Below are the code and all the weights of a small trained network. Each question names an input and a class and asks about switching units off, where a switched-off unit gives its printed mean instead of its output.

import numpy as np


def w(rows, s, z=0):
    codes = np.array(rows[::2]) - 128.0
    scale = np.full(codes.shape[1], s)
    scale[-1] = z or s
    return codes * scale


def norm(h):
    return h / np.sqrt((h * h).mean(-1, keepdims=True) + 1e-5)


def f(y):
    return y / 2 * (1 + np.tanh(0.7978845608 * (y + 0.044715 * y**3)))


def log_softmax(a):
    a = a - a.max(-1, keepdims=True)
    return a - np.log(np.exp(a).sum(-1, keepdims=True))


def net(x, mask):
    res = np.array(x, float).reshape(1, 4) / 4 @ E
    u = 0
    for l in range(2):
        y = f(norm(res) @ A[l][:, :-1].T + A[l][:, -1])
        res = res + np.where(mask[u : u + 16], y, B[l][:, -1]) @ B[l][:, :-1]
        u += 16
    return log_softmax(norm(res)[-1] @ U[:, :-1].T + U[:, -1])


A, B = {}, {}
E = w([
[138,123,149,179,65,24],'x0',
[213,108,94,190,205,112],'x1',
[69,133,110,253,96,201],'x2',
[98,62,83,121,122,111],'x3',
],0.0046)
A[0] = w([
[157,239,172,134,134,136,18],'0.n0',
[85,32,45,121,101,119,32],'0.n1',
[178,247,179,147,125,151,91],'0.n2',
[85,143,139,82,74,144,15],'0.n3',
[139,109,144,159,82,51,76],'0.n4',
[91,101,81,82,172,179,25],'0.n5',
[88,136,142,88,80,144,5],'0.n6',
[97,22,45,110,114,112,7],'0.n7',
[158,236,170,148,134,145,33],'0.n8',
[141,96,131,90,139,103,88],'0.n9',
[182,124,183,70,158,94,65],'0.n10',
[88,159,141,207,139,143,142],'0.n11',
[202,99,90,155,190,172,68],'0.n12',
[86,34,38,108,120,104,48],'0.n13',
[78,135,112,80,75,157,34],'0.n14',
[141,254,166,143,152,127,43],'0.n15',
],0.0063,0.0033)
B[0] = w([
[132,38,174,131,151,141,128],'0.n0',
[171,57,225,107,147,139,157],'0.n1',
[104,1,160,121,129,139,214],'0.n2',
[73,153,153,165,208,88,132],'0.n3',
[229,223,161,110,98,213,227],'0.n4',
[212,188,183,139,58,145,159],'0.n5',
[90,150,154,163,204,94,110],'0.n6',
[149,49,230,150,148,171,144],'0.n7',
[124,28,160,138,131,140,135],'0.n8',
[120,114,95,143,98,152,149],'0.n9',
[83,49,48,118,93,133,247],'0.n10',
[123,77,53,58,104,107,253],'0.n11',
[60,190,175,136,147,82,240],'0.n12',
[154,79,228,147,136,173,173],'0.n13',
[109,176,166,158,172,87,147],'0.n14',
[133,27,173,131,127,141,148],'0.n15',
],0.0061,0.0015)
A[1] = w([
[104,219,74,132,144,84,108],'1.n0',
[153,120,46,76,71,154,153],'1.n1',
[138,172,122,89,157,202,127],'1.n2',
[53,89,108,118,180,81,117],'1.n3',
[149,131,188,115,148,176,148],'1.n4',
[148,123,161,53,124,58,94],'1.n5',
[187,93,93,178,210,109,99],'1.n6',
[159,116,108,59,149,73,34],'1.n7',
[161,156,132,150,49,85,41],'1.n8',
[54,159,183,104,118,125,1],'1.n9',
[120,107,142,154,91,93,74],'1.n10',
[142,151,108,76,202,224,64],'1.n11',
[81,120,97,255,77,183,87],'1.n12',
[191,135,84,193,209,92,87],'1.n13',
[168,109,131,173,60,50,53],'1.n14',
[43,141,174,85,87,125,64],'1.n15',
],0.0073,0.0079)
B[1] = w([
[132,78,152,154,134,135,164],'1.n0',
[114,140,97,172,137,98,254],'1.n1',
[155,141,130,169,73,82,197],'1.n2',
[144,157,125,179,104,116,151],'1.n3',
[141,94,120,167,116,86,204],'1.n4',
[116,116,97,146,172,207,200],'1.n5',
[60,148,185,107,132,134,179],'1.n6',
[118,132,90,70,130,255,122],'1.n7',
[145,142,153,171,97,172,123],'1.n8',
[97,161,153,95,158,158,106],'1.n9',
[148,142,147,121,154,169,103],'1.n10',
[171,166,189,131,64,193,183],'1.n11',
[173,115,102,27,178,144,238],'1.n12',
[44,167,167,111,132,114,178],'1.n13',
[125,164,170,136,106,221,160],'1.n14',
[140,146,153,154,196,134,162],'1.n15',
],0.009,0.0027)
U = w([
[131,124,6,60,160,146,185],'0',
[35,195,187,136,186,86,168],'1',
[150,17,205,120,138,152,109],'2',
[193,200,137,161,50,154,136],'3',
[130,96,88,212,119,35,2],'4',
],0.017,0.0024)

Each question gives the input, the list of numbers given to net, and the class t.
The units are the neurons (one row each of A and B). Each row of codes is followed by its name. A weight is (code - 128) times the scale printed after its matrix; where a second scale follows, it is the last column's (A, B and U).
mask holds one flag per neuron, layer by layer. A switched-off neuron (its flag False) gives its mean, the last column of its row in B, instead of its output. The means were averaged over made-up inputs and are rounded, as every weight is.
A unit's drop is (log p(t) with every unit on - log p(t) with that unit switched off) / (log p(t) with every unit on - log p(t) with every unit switched off).
The circuit of an input: a set's keep is (log p(t) with only the set's units on - log p(t) with every unit switched off) / (log p(t) with every unit on - log p(t) with every unit switched off). Starting from the 12 units with the biggest drops (on a tie, the unit counted first), units are removed one at a time, each time the one whose removal leaves the highest keep (on an exact tie, the one counted first), for as long as the keep stays at least 0.8.
units of the circuit, in order: the units of the circuit, biggest drop first
most important unit: the unit with the biggest drop
k most important neurons: the k neurons with the biggest drops, biggest first
k most important neurons of layer l: the k neurons of layer l with the biggest drops, biggest first
input [0,-5,-5,-2], class 0: units of the circuit, in order : [1.n5]
input [8,7,2,0], class 3: 4 most important neurons : [0.n4 1.n14 1.n8 0.n3]
input [-5,-1,-7,8], class 2: 3 most important neurons : [0.n13 0.n7 0.n1]
input [-1,-1,2,-3], class 4: units of the circuit, in order : [0.n11 1.n3 0.n4]
input [7,-4,-1,8], class 2: 3 most important neurons : [0.n1 0.n7 0.n13]
input [5,7,-6,3], class 1: units of the circuit, in order : [1.n13 1.n6]
input [4,-6,1,6], class 1: units of the circuit, in order : [0.n14 1.n15]
input [-6,-6,-3,4], class 1: 2 most important neurons of layer 0 : [0.n4 0.n14]
input [8,8,6,4], class 1: 3 most important neurons : [1.n13 1.n6 0.n5]
input [-5,-7,7,-4], class 0: units of the circuit, in order : [1.n12 0.n11]
input [-8,8,5,3], class 1: 2 most important neurons : [1.n13 0.n4]
input [5,8,7,-8], class 1: 2 most important neurons of layer 1 : [1.n13 1.n6]
input [6,-1,1,6], class 2: 3 most important neurons of layer 0 : [0.n1 0.n7 0.n13]
input [-6,5,5,-3], class 3: most important unit : 1.n11
input [-2,-7,-4,8], class 2: 3 most important neurons : [0.n1 0.n13 0.n7]
input [8,1,-6,-3], class 3: 2 most important neurons of layer 0 : [0.n11 0.n4]
input [-2,8,7,-5], class 1: 3 most important neurons : [1.n13 1.n6 0.n10]
input [-6,-2,5,0], class 3: 3 most important neurons of layer 0 : [0.n10 0.n5 0.n9]
input [7,-5,-5,2], class 3: 2 most important neurons of layer 1 : [1.n12 1.n8]
input [3,-1,6,-4], class 0: most important unit : 1.n12
input [-7,3,8,-8], class 0: 2 most important neurons : [1.n12 0.n4]
